After every row comes one of two labels: whether the row has a hidden trait. Each part has its own trait and labels.
[ -7  -3 -11 -39   4  -2 -13  17  12  -6 -10   5   0   9  -1   3   7  -8
  -4   0   0 -13   5  -2   2  -3   4   1  -1   4 -14   5  -3  -1   8  15
   8  -9  -1 -26   4  12   4   0 -31  -5 -17  -2 -33 -12  -4  32  18   1
  -5  15  -2  -9   1  -5  16   0  -3   9   7   8  -1  -7 -12  12 -42 -23
  -5   1 -29 -16  29 -10  -5  16   0  -1   4 -10  -5   2  14 -17  24  16
   3  -7  -4  -2   9  16   0  -9   7   0  -5  -6  -5 -25 -30   8  -4  -1
   4   7  -3  -2   2  28 -17   0   4   6  -6 -10  -3   0 -16  -6  -1   3
  -2 -14   5  12   7  -1]	samig
[ -9  -3 -15 -39   5  -2 -14  17  10  -9 -11   7   0  12   1   3   6 -10
  -4  -2   3 -20   8  -3   8  -2   4   1   1   4 -13   5  -2  -1   7  18
   5 -10  -3 -38   5  13   4   0 -35  -5 -19  -1 -41 -11  -3  28  20   2
  -3  18  -1 -10   2  -5  22  -1  -7   7   5  13  -3  -6  -9  13 -47 -22
  -8   2 -11 -23  38 -13  -8  25   1  -3   6 -12  -6   2  13 -21  21  19
   4 -14  -3  -3  15  24  -2 -13   7  -1  -6  -3  -7 -46 -24  20  -5  -3
   5   8  -3  -2   4  29 -11  -3   8   8  -8  -5  -2  -3 -22  -9  -3   2
  -3 -15   3  14  12  -1]	samig
[  9   4  -2   8   1  -4  18 -18   3  -4   0   0   2  -4   7   2 -12   4
   8  -1   6 -16  -4   0  21   6  -2   4   4  -8  11  -2   0  13  -3 -16
  -3   8   1  25  -6 -19  -6   0  22   7   2  -3  29   6  -1 -24 -11   3
   4 -14   5   9  -5   6 -10 -16  -2  -7 -13 -22  -2   2  10  -6  26  19
  -3  -1   5   0 -22   1   1  -8   7  -2  -2  10   6  -2  -7  12 -29   1
   3  -9  10   8  -9 -19   6  16  -7   6   6  12   4  20  27 -24   2  -1
   1 -11   2  12  -1 -22  18  -3 -12  -7   1  16   4   1   3   6   1 -12
  -1   0  -7  -1  -9   7]	vazoz
[ -6  -3 -12 -26   5  -2 -12  17  11  -7 -10   5   0  10  -2   4   8  -9
  -4  -2   1 -14   7  -2   3  -1   5   1   0   5 -10   5  -2  -2   6  17
   5 -11  -2 -35   7  13   6   0 -38  -7 -20  -3 -44 -11  -2  34  20   2
  -4  17  -1 -10   2  -5  19   0  -5  12   7  13  -2  -4 -11   9 -40 -21
  -6   2 -12  -8  32 -11  -8  22   0  -1   5 -13  -5   2  13 -20  24  17
   4 -14  -1  -5  12  20  -2 -13   7   0  -6  -7  -6 -42 -23  11  -8  -2
   5  10  -3  -4   3  26 -11  -2   9   7  -3  -6  -2  -2 -16  -8  -1   3
  -3 -15   4  13  12  -1]	samig
[  2   2  -8 -31   3  -5   8   4  -2  -4  -2   5   2   3   4   3  -5   0
   5  -1   4 -13   0  -2  12   3   0   4   2  -3   1   3  -1   8   0 -13
   2   2   2   6  -2  -3  -2  -2   6   5  -6  -7  12  -1  -1 -11   1   4
   1  -1   3   2  -1   3  -4  -5  -2  -2  -6 -12  -2  -4   6   3  -2   2
  -5   1  -2  -5   2  -6   1  12   4   5   1   3  -2   0   6  -2 -11  -1
  -2  -7   7   6  -2 -13   5   5  -4   4   4   5   2   3   7  -7  -1  -1
   5  -2   1   8  -1  -5   8  -2  -9  -3  -3   3   1   3  -5   8   1  -9
  -1  -8   0   5  -3   5]	vazoz
[-10  -2 -17 -40   4  -3 -14  16  12  -4 -10   6   1  11   1   4  10  -5
  -5   0   0 -14   6  -3  -1  -3   5   2  -1   4 -18   8  -2  -3  10  13
   9  -9   1 -36   4  18   6  -3 -48  -5 -20  -5 -39 -12  -4  35  18   2
  -4  18  -3 -10   3  -4  18   0  -3   8   6   8  -1 -11 -12  13 -49 -27
  -5   2 -14 -19  29 -14  -7  23   1   4   3 -11  -6   2  19 -22  29  14
  -4 -10  -1   0  11  14   0  -9   5   0   0  -7  -6 -47 -32  14  -5  -4
   5   8  -3  -2   1  33 -15   0   3   6 -10 -19  -3   1 -19  -1  -2   0
  -2 -17   7  14  10  -4]	samig
[  0  -1 -12 -26   6  -3  -4  13   5 -11   3   8   1   6  -3   2   5  -2
  -1   0  -3 -12   1  -2   7  -2   3   4   2   6  -8   6  -1   0   0  -8
   2  -4   0 -16   3   9   1  -1 -15   0 -17  -7 -25 -10  -3  23  11   3
  -1  17   3  -2   3  -1   6   2  -2   3   2   5  -3  -2  -2  10 -28 -19
  -3   2 -12 -12   8  -7  -4  13   2   5   5  -8  -3   2  12 -13  17  10
   1  -6   5  -1   3   2   4   4   2   2  -2  -4   1 -29 -21   0  -4  -1
   7   9   0   1   1  18  -2   0  -9   6  -6  -4  -1   1  -6   8  -6   0
  -1  -7  12   4   7   3]	vazoz
[ -2  -3  -9 -24   4  -1  -9  12   9  -6  -5   7   0   8  -5   3   0  -7
   0   0  -1 -12   1  -2  10  -1   2   1   1   2  -8   6   0   2   5   5
   5  -5  -1 -15   2   8   1   0 -16  -2 -17   0 -21  -9  -5  32  17   3
   1  13   0  -7  -1  -2  22  -2  -4   5   2  -1  -3  -7  -6  10 -34 -22
  -5   1  -9 -12  22  -8  -3  14   3   0   6  -9  -3   2  12 -10  18  14
   4  -6  -8   1   3   7   2   2   5   2  -9  -2  -1 -25 -12   0  -1  -1
   3   2  -1   1   3  16 -12  -1  -2   7  -4   0   0   1 -15   1  -5   1
  -3  -7   7  11   7   0]	samig

[ -7  53   6   1  -2 -16   6   5   5 -12  -7  -5   3   6  13   3 -11  -1
  12   8   1 -24  -4  -4   3   3  -8   2   0  -3  20  -1   1 -16  11   6]	baz
[ -5   6   7   0   7 -13  -2  -2   4  -1  -4   1  10 -10  -6   2  10  -6
  -6   3  -8 -50   7   8   1   1  -6 -13   5  -5 -16   7  -7 -38  -7   9]	ponip
[-13  25  24  14  14 -18   1   5   2 -20  -4  -4  16 -30   3  -4   1   5
   3   8 -11 -53  -5  -1   4  15   2  -3   7  -9   3  -7  -7 -23   4   1]	ponip
[ -7  44  -3  -3  -1 -13   2   5   6 -14 -15   1  -2   3  18   0  -8  -6
   7   9  -2 -29   1   1   2  -5  -9   3   0   3   7   9  -4 -32   8  17]	ponip
[ -5 -23   0   6  -2   3  -1  -1   1  -8   5   0   9   2   4  -3   0   3
  -4   1  -1   2   3  -1   3   3   7  -1  -4  -1  -2   0  13   3  -1  -1]	baz
[-15  25  24   4   1 -17   5   6   7  -7  -6   1   6  -9   7   7  -7   1
   7   9  -4 -46  -8  -5   3   6  -9   2   4  -9  11  -8  -2 -33  15   4]	ponip
[ -4  41   1  -3   0 -17  -1   3   4  -9  -6  -6   7   4   5  -1   0 -10
   4   6  -7 -41   6   5   1   1 -10  -6   0  -1   0  11  -8 -37  -7  11]	ponip
[  0 -26  -9  -5  11  -2  -5  -9  -2  -5   6   3  15  -7 -16  -7  29  -6
 -18   2  -8 -19  12  11   0   2   8 -19   0  -3 -35  13  -4 -27 -18   5]	ponip
[  0  35   6  -4  -1  -8  -1  -4   2   0   9  -7  13   3 -14  -4  21 -10
  -5   4  -9 -32  10   7  -3   3  -5 -14  -4  -1  -4  15 -12 -19 -23   1]	ponip
[ -4 -50  -6  -4   7  14  -6 -10   1   6   8  13  16  -6 -15  -4  24  -1
 -22  -1  -8  -9  14  10   0   0  13 -13   0  -3 -37   7   5 -22 -18   4]	baz
[  0 -23 -14 -12  -3  16  -3  -9   4  23  -1  15  -4  16 -18   5 -24  -8
  -7  -2  -2  19  10   8  -3  -9   5  -9  -4   7 -20   8   3 -22  -2   4]	baz
[-10  21  18   6   5 -19   0  -1   4  -3   4  -9  17 -16 -16   0  23  -4
  -2   6 -12 -48   2   6   1  10  -5 -13   2  -5 -10   4 -12 -28 -20   3]	ponip
[ -1 -22   5   5  -1   8  -2  -9   0   7  15   0  18  -5 -19  -5  22   2
 -14  -3  -6   1   4   3   0   5   9 -10  -4  -3 -16   0   7   5 -25  -4]	baz
[ -8  27  14  14  14 -23  -1   7   0 -27  -8  -8  16 -26  14  -6  -9   4
   4   7  -8 -45  -3  -2   4  13   6  -1   6  -8   7  -6  -5 -17  13   0]	ponip
[ -9 -19  12  -4  -6  12  -1  -7  10  32   1  33   1   1  -9  11  15   1
  -4  -2  -2   5  -3   5  -1 -11   0  -2   1   2 -20  -6   7 -40  18   8]	baz
[-14  34  16  -1  -1 -16   7   7   9  -8  -7   3   2  -3  11   6  -7   1
   8  11  -1 -36 -10  -4   2   2 -12   7   1  -3  12  -3  -3 -27  12  11]	baz
[ -5  21   4   0  -2  -7   4   3   5  -4  -7   4   2   2   8   4  -9  -2
   8   4   0 -20   0  -2   2   0  -7   2  -1  -4   6  -2   3 -14  10   6]	baz
[ -4 -32  -9  -5   1  14  -3  -7   4  13   2  18   4   8  -5   1  18  -2
 -10   0  -3  15   6  10  -1  -9   7  -5  -2   3 -24   7   7 -20  -1   7]	baz
[  2  29  -8  -5   4 -10  -4  -2   1  -8  -4  -2   6   2  -2  -2   7 -11
  -1   3  -5 -35  14   8   0   0  -6 -12   0  -4  -9  15  -6 -21 -11   6]	ponip
[  0 -63   2  -2   8  12  -4 -13  -3  16  11   6  21 -12 -26  -3  35   2
 -21  -6  -8  -6  13  11   0   4  15 -17   3  -3 -35   5   3 -17 -25  -1]	baz
[ -3  17  -8  -6   0 -12   0   3   7  -3 -13  11   0   5  12   3  -8  -8
   2   4  -1 -28   4   6   1  -8  -8   0   3   0  -7   6  -1 -45   7  18]	baz
[ -4 -31  -6  11  19 -17  -5   3  -1 -28  -9   0  10 -17  21  -3 -13   6
  -1   4  -1 -33   2   2   6   9   8   0   8 -10 -11  -8   6 -15   8   3]	ponip
[  2   9 -10  -8  12  -8  -4  -7   0  -9   4  -1  11  -4 -21  -7  31 -11
  -8   3  -9 -22  16  12  -2   2   0 -20   1   1 -15  16 -11 -27 -18   4]	ponip
[ -7  11  12  11  -4 -11   1   2   1 -15   6 -19  13  -2   1  -1   0   1
   3   3  -1 -25   2  -6   4   9  -4  -4  -4  -6  14   2   4   2 -13  -3]	ponip
[ -6  32  12   7 -19  -2  12   7   8  -4  -6   4 -11  18  11  11 -21   3
  12   3   7  19 -13 -12   3  -2 -10  11  -6  -1  30 -10  11   3  20   2]	baz
[ -4  -3  -6 -12   6   8  -3  -8   5  17  -1  24   5   2  -9   2  27  -4
 -10   1  -6 -17   8   8  -2  -7   5  -7   1  -1 -31   7  -1 -27   6   7]	baz
[ -7 -40  -2  -6   8   8  -2  -9   5  14   3  20  11  -5 -12   0  30   0
 -16   2  -9 -17   6  10  -1  -2  12 -10   2  -4 -38   5   2 -33  -6   7]	baz
[  1 -35  -6 -10  -6  16  -1  -9   6  26   3  17  -4  21 -20  12  28  -5
 -13  -3  -1  29   7   8  -3  -7   5 -11  -4  10 -16   8   3 -22  -4   5]	baz
[ -7 -36   2   6   4   0  -3  -4   1  -4  10   0  19  -7  -3  -3   8   4
  -9   2  -5 -15   5   2   3   7   7  -4  -1  -4 -13   0   8  -6 -13   0]	ponip
[ -1 -42   0   0 -11  14   3  -8   5  17  13   5   6  15 -18   3  20   1
 -11  -4   2  45  -1   3  -1  -3   4  -5  -9   9  -8  -1  10  12 -20   0]	baz
[ -9  21  23  11 -18   1   8   5   6   2   1  -8   1   6   3   5 -17   3
   8   0   1  14  -9 -11   3   1  -8   6  -6   4  25  -9   9   6  14   0]	baz
[ -1 -54   1  -1  -2  14   0 -11   3  15  11   5  13   3 -23   3  30  -2
 -17  -4  -3  16   6   9  -1   0  12 -14  -3   5 -26   4   7 -12 -24   2]	baz
[ -7   1  16  10  -4  -3   2   0   1 -10  11 -18  17  -2 -10  -2   6   2
  -1   1  -3 -10   0  -6   3  12  -3  -7  -7  -5   6   4   5  18 -17  -7]	baz
[ -7 -61   7   5   8   5  -4  -8   1   7   9  16  16 -13  -3   0  12  10
 -11  -2  -3 -15   1   1   4   3  15  -2   3 -10 -27  -8  13  -5   1  -1]	ponip
[ -5 -52  -1  -6   2  16  -2 -10   5  21   8  17  10   2 -20   3  33   1
 -22  -1  -7   5   5   8  -2  -3  11  -7  -1   4 -34   6   5 -25 -15   5]	baz
